Below is a small trained network, with its code and all its weights. Each question gives an input and a target symbol and asks what happens when units are switched off, that is, made to give their printed mean instead of their output.

import numpy as np


def w(rows, s, z=0):
    codes = np.array(rows[::2]) - 128.0
    scale = np.full(codes.shape[1], s)
    scale[-1] = z or s
    return codes * scale


def norm(h):
    return h / np.sqrt((h * h).mean(-1, keepdims=True) + 1e-5)


def f(y):
    return np.maximum(y, 0)


def softmax(a):
    e = np.exp(a - a.max(-1, keepdims=True))
    return e / e.sum(-1, keepdims=True)


def log_softmax(a):
    a = a - a.max(-1, keepdims=True)
    return a - np.log(np.exp(a).sum(-1, keepdims=True))


def net(x, mask):
    ids = ['γδζημξπστψ'.index(c) for c in x.split()]
    T = len(ids)
    res = E[ids] + P[:T]
    u = 0
    for l in range(2):
        q, k, v = (norm(res) @ M[l].T for M in (Q, K, V))
        z = softmax(np.where(np.tri(T) > 0, q @ k.T / 2**0.5, -1e9)) @ v
        res = res + np.where(mask[u], z, O[l][:, -1]) @ O[l][:, :-1]
        u += 1
        y = f(norm(res) @ A[l][:, :-1].T + A[l][:, -1])
        res = res + np.where(mask[u : u + 8], y, B[l][:, -1]) @ B[l][:, :-1]
        u += 8
    return log_softmax(norm(res)[-1] @ U[:, :-1].T + U[:, -1])


Q, K, V, O, A, B = {}, {}, {}, {}, {}, {}
E = w([
[129,130,119,68,207,171,131,196],'γ',
[156,144,131,169,92,98,166,36],'δ',
[107,187,135,90,65,86,123,168],'ζ',
[177,158,194,78,120,99,121,159],'η',
[91,180,161,61,55,122,145,119],'μ',
[177,94,58,106,128,113,150,193],'ξ',
[122,140,81,153,96,60,124,59],'π',
[85,174,147,95,114,75,110,68],'σ',
[2,63,172,136,99,176,179,94],'τ',
[145,124,128,158,86,77,67,178],'ψ',
],0.022)
P = w([
[101,225,158,172,122,52,208,180],'0',
[116,201,146,168,128,55,198,169],'1',
[126,188,148,157,127,61,186,162],'2',
[130,181,145,141,119,69,175,154],'3',
[133,169,145,130,115,76,162,149],'4',
[138,160,142,124,112,82,148,143],'5',
[139,152,133,114,108,85,133,140],'6',
[144,143,131,105,105,97,118,133],'7',
[148,130,125,93,101,101,107,128],'8',
[151,119,121,85,99,109,90,120],'9',
[160,112,121,78,98,117,76,110],'10',
[171,91,120,66,100,129,62,96],'11',
[188,84,118,67,107,128,41,92],'12',
[190,83,111,58,99,131,9,89],'13',
],0.015)
Q[0] = w([
[65,107,150,145,198,254,114,201],'0.h1',
[119,177,232,10,65,90,115,152],'0.h1',
],0.033)
K[0] = w([
[1,175,119,178,99,133,239,65],'0.h1',
[88,85,94,92,98,144,10,10],'0.h1',
],0.038)
V[0] = w([
[155,129,99,199,2,194,140,175],'0.h1',
[27,79,140,180,51,9,41,89],'0.h1',
],0.012)
O[0] = w([
[123,118,44,146,77,114,168,143,158],'0.h1',
[95,87,134,103,122,4,149,101,249],'0.h1',
],0.014,0.011)
A[0] = w([
[97,162,78,103,207,79,81,187,143],'0.n1',
[202,78,35,220,138,148,119,133,49],'0.n2',
[150,165,119,231,119,99,113,54,170],'0.n3',
[218,185,131,104,96,102,140,121,138],'0.n4',
[149,54,49,122,149,160,48,134,4],'0.n5',
[151,165,80,68,130,101,31,147,110],'0.n6',
[83,195,55,4,203,109,142,115,61],'0.n7',
[52,143,139,173,112,166,92,59,178],'0.n8',
],0.02,0.0044)
B[0] = w([
[177,133,167,162,142,150,93,191,198],'0.n1',
[76,252,64,34,76,188,94,174,205],'0.n2',
[185,99,101,96,215,112,127,225,238],'0.n3',
[17,138,88,73,117,130,150,156,246],'0.n4',
[176,82,133,94,129,76,125,111,162],'0.n5',
[88,135,122,81,118,160,126,153,201],'0.n6',
[175,156,177,73,23,173,177,150,192],'0.n7',
[142,77,185,71,80,130,187,203,166],'0.n8',
],0.02,0.012)
Q[1] = w([
[204,137,45,137,84,209,23,130],'1.h1',
[224,149,55,187,204,120,254,113],'1.h1',
],0.017)
K[1] = w([
[156,240,145,172,170,162,253,110],'1.h1',
[107,246,165,217,208,82,243,199],'1.h1',
],0.022)
V[1] = w([
[230,192,49,14,159,87,16,104],'1.h1',
[85,50,118,185,121,125,23,252],'1.h1',
],0.022)
O[1] = w([
[125,206,117,204,166,125,219,158,226],'1.h1',
[119,90,186,167,8,100,99,43,253],'1.h1',
],0.012,0.015)
A[1] = w([
[158,157,36,109,153,104,68,179,252],'1.n1',
[62,105,60,172,238,113,153,92,49],'1.n2',
[186,35,123,67,159,149,93,127,182],'1.n3',
[138,102,23,174,120,63,48,80,98],'1.n4',
[138,155,213,106,136,192,121,135,36],'1.n5',
[112,119,163,107,97,190,149,76,182],'1.n6',
[255,170,163,134,115,209,108,158,184],'1.n7',
[113,100,50,146,74,124,143,160,89],'1.n8',
],0.036,0.0033)
B[1] = w([
[143,134,147,122,18,142,103,30,246],'1.n1',
[100,248,89,187,207,145,224,239,141],'1.n2',
[90,32,181,113,176,207,202,118,180],'1.n3',
[190,71,38,120,113,167,87,253,195],'1.n4',
[172,123,108,155,200,119,95,104,186],'1.n5',
[127,132,163,194,88,120,124,120,169],'1.n6',
[173,209,171,57,230,31,69,140,197],'1.n7',
[128,90,76,166,201,147,106,105,255],'1.n8',
],0.032,0.017)
U = w([
[150,129,148,122,120,140,131,128,27],'γ',
[89,134,160,19,73,59,167,219,8],'δ',
[167,58,53,144,129,122,79,171,152],'ζ',
[148,125,152,120,120,136,132,130,16],'η',
[124,172,78,53,79,173,88,65,143],'μ',
[182,101,171,207,71,55,154,34,155],'ξ',
[182,152,180,79,203,70,118,114,220],'π',
[101,69,187,96,161,210,201,122,253],'σ',
[88,181,102,158,151,134,233,151,177],'τ',
[6,132,154,154,152,126,43,142,83],'ψ',
],0.011,0.0047)

Each question gives the input, a string of symbols that net reads in full, and the target symbol t.
The units are the heads (2 rows each of Q, K, V and O) and the neurons (one row each of A and B). Each row of codes is followed by its name. A weight is (code - 128) times the scale printed after its matrix; where a second scale follows, it is the last column's (O, A, B and U).
mask holds one flag per unit, layer by layer, with each layer's heads first. A switched-off unit (its flag False) gives its mean, the last column of its rows in O or B, instead of its output. The means were averaged over made-up inputs and are rounded, as every weight is.
A unit's drop is (log p(t) with every unit on - log p(t) with that unit switched off) / (log p(t) with every unit on - log p(t) with every unit switched off).
The circuit of an input: a set's keep is (log p(t) with only the set's units on - log p(t) with every unit switched off) / (log p(t) with every unit on - log p(t) with every unit switched off). Starting from the 12 units with the biggest drops (on a tie, the unit counted first), units are removed one at a time, each time the one whose removal leaves the highest keep (on an exact tie, the one counted first), for as long as the keep stays at least 0.8.
circuit, biggest first: the units of the circuit, biggest drop first
unit that matters most: the unit with the biggest drop
k most important neurons: the k neurons with the biggest drops, biggest first
k most important neurons of layer l: the k neurons of layer l with the biggest drops, biggest first
input μ ξ π π, target μ: circuit, biggest first => [0.h1; 1.n1]
input η δ ψ δ δ π η, target δ: circuit, biggest first => [0.h1; 1.n5]
input ξ ξ μ, target τ: unit that matters most => 0.h1
input ξ δ τ μ, target σ: circuit, biggest first => [0.n2; 1.h1; 1.n3]
input μ ξ δ ξ μ τ ψ δ η ψ π η μ, target δ: 3 most important neurons of layer 1 => [1.n1; 1.n8; 1.n5]
input ψ τ ξ η ψ μ ψ ζ τ, target ξ: 3 most important neurons => [0.n2; 0.n6; 0.n8]
input μ δ ψ ξ η δ π δ σ δ μ η, target μ: circuit, biggest first => [1.h1; 0.n4; 1.n1]
input δ μ η τ ψ τ σ, target ξ: 2 most important neurons => [0.n7; 0.n2]
input δ π π δ γ δ δ τ μ η ψ ξ ψ η, target ξ: circuit, biggest first => [0.n2; 1.h1]
input δ ψ π ψ ψ σ δ ξ π δ σ δ μ, target π: 2 most important neurons => [1.n5; 0.n2]
input ψ δ μ ξ τ π δ ψ ψ δ σ τ μ σ, target σ: 4 most important neurons => [0.n7; 0.n3; 0.n4; 1.n3]
input τ π ζ, target σ: 2 most important neurons of layer 1 => [1.n7; 1.n3]
input δ δ τ σ σ μ δ, target τ: 4 most important neurons => [1.n2; 0.n3; 0.n1; 0.n7]
input ψ ξ μ σ ξ ξ η π μ ξ π, target μ: most important neuron of layer 0 => [0.n2]
input ξ σ τ ζ σ ψ γ γ δ ζ π η, target δ: 3 most important neurons of layer 1 => [1.n8; 1.n1; 1.n7]
input δ ψ μ γ δ ψ η π η ψ π δ σ η, target π: 4 most important neurons of layer 1 => [1.n5; 1.n1; 1.n4; 1.n8]
input ξ π μ π δ δ δ π μ ζ, target δ: 2 most important neurons => [0.n2; 1.n1]
input π δ ψ η δ π μ, target δ: 2 most important neurons => [0.n2; 1.n1]
input ζ ξ δ γ η δ δ η, target ψ: 2 most important neurons of layer 0 => [0.n4; 0.n2]
input π δ τ ζ ξ ξ ψ ψ σ γ σ δ π, target π: unit that matters most => 0.h1
input γ ψ ψ ζ ψ ξ η ξ μ, target τ: 3 most important neurons => [0.n5; 1.n1; 0.n7]
input η σ σ μ τ ξ δ σ π τ η, target σ: 2 most important neurons => [1.n3; 0.n7]
input δ ψ ψ δ δ ξ η, target τ: 3 most important neurons => [0.n5; 0.n2; 0.n4]
input ζ π ξ ψ γ ψ ψ η τ σ, target σ: 2 most important neurons => [0.n7; 1.n3]
input ψ ψ ξ η ξ τ δ ξ η ζ, target τ: 3 most important neurons => [0.n5; 0.n4; 1.n1]
input μ τ ζ, target σ: 2 most important neurons => [0.n2; 1.n3]
input ζ τ ξ δ ψ ξ δ, target μ: 2 most important neurons => [1.n1; 0.n2]
input γ η δ σ τ δ γ σ τ τ γ η δ, target σ: unit that matters most => 1.n3
input δ ξ δ η ζ τ ξ δ, target μ: 3 most important neurons => [1.n1; 0.n2; 0.n4]
input ψ γ γ μ η, target μ: 2 most important neurons of layer 0 => [0.n4; 0.n7]
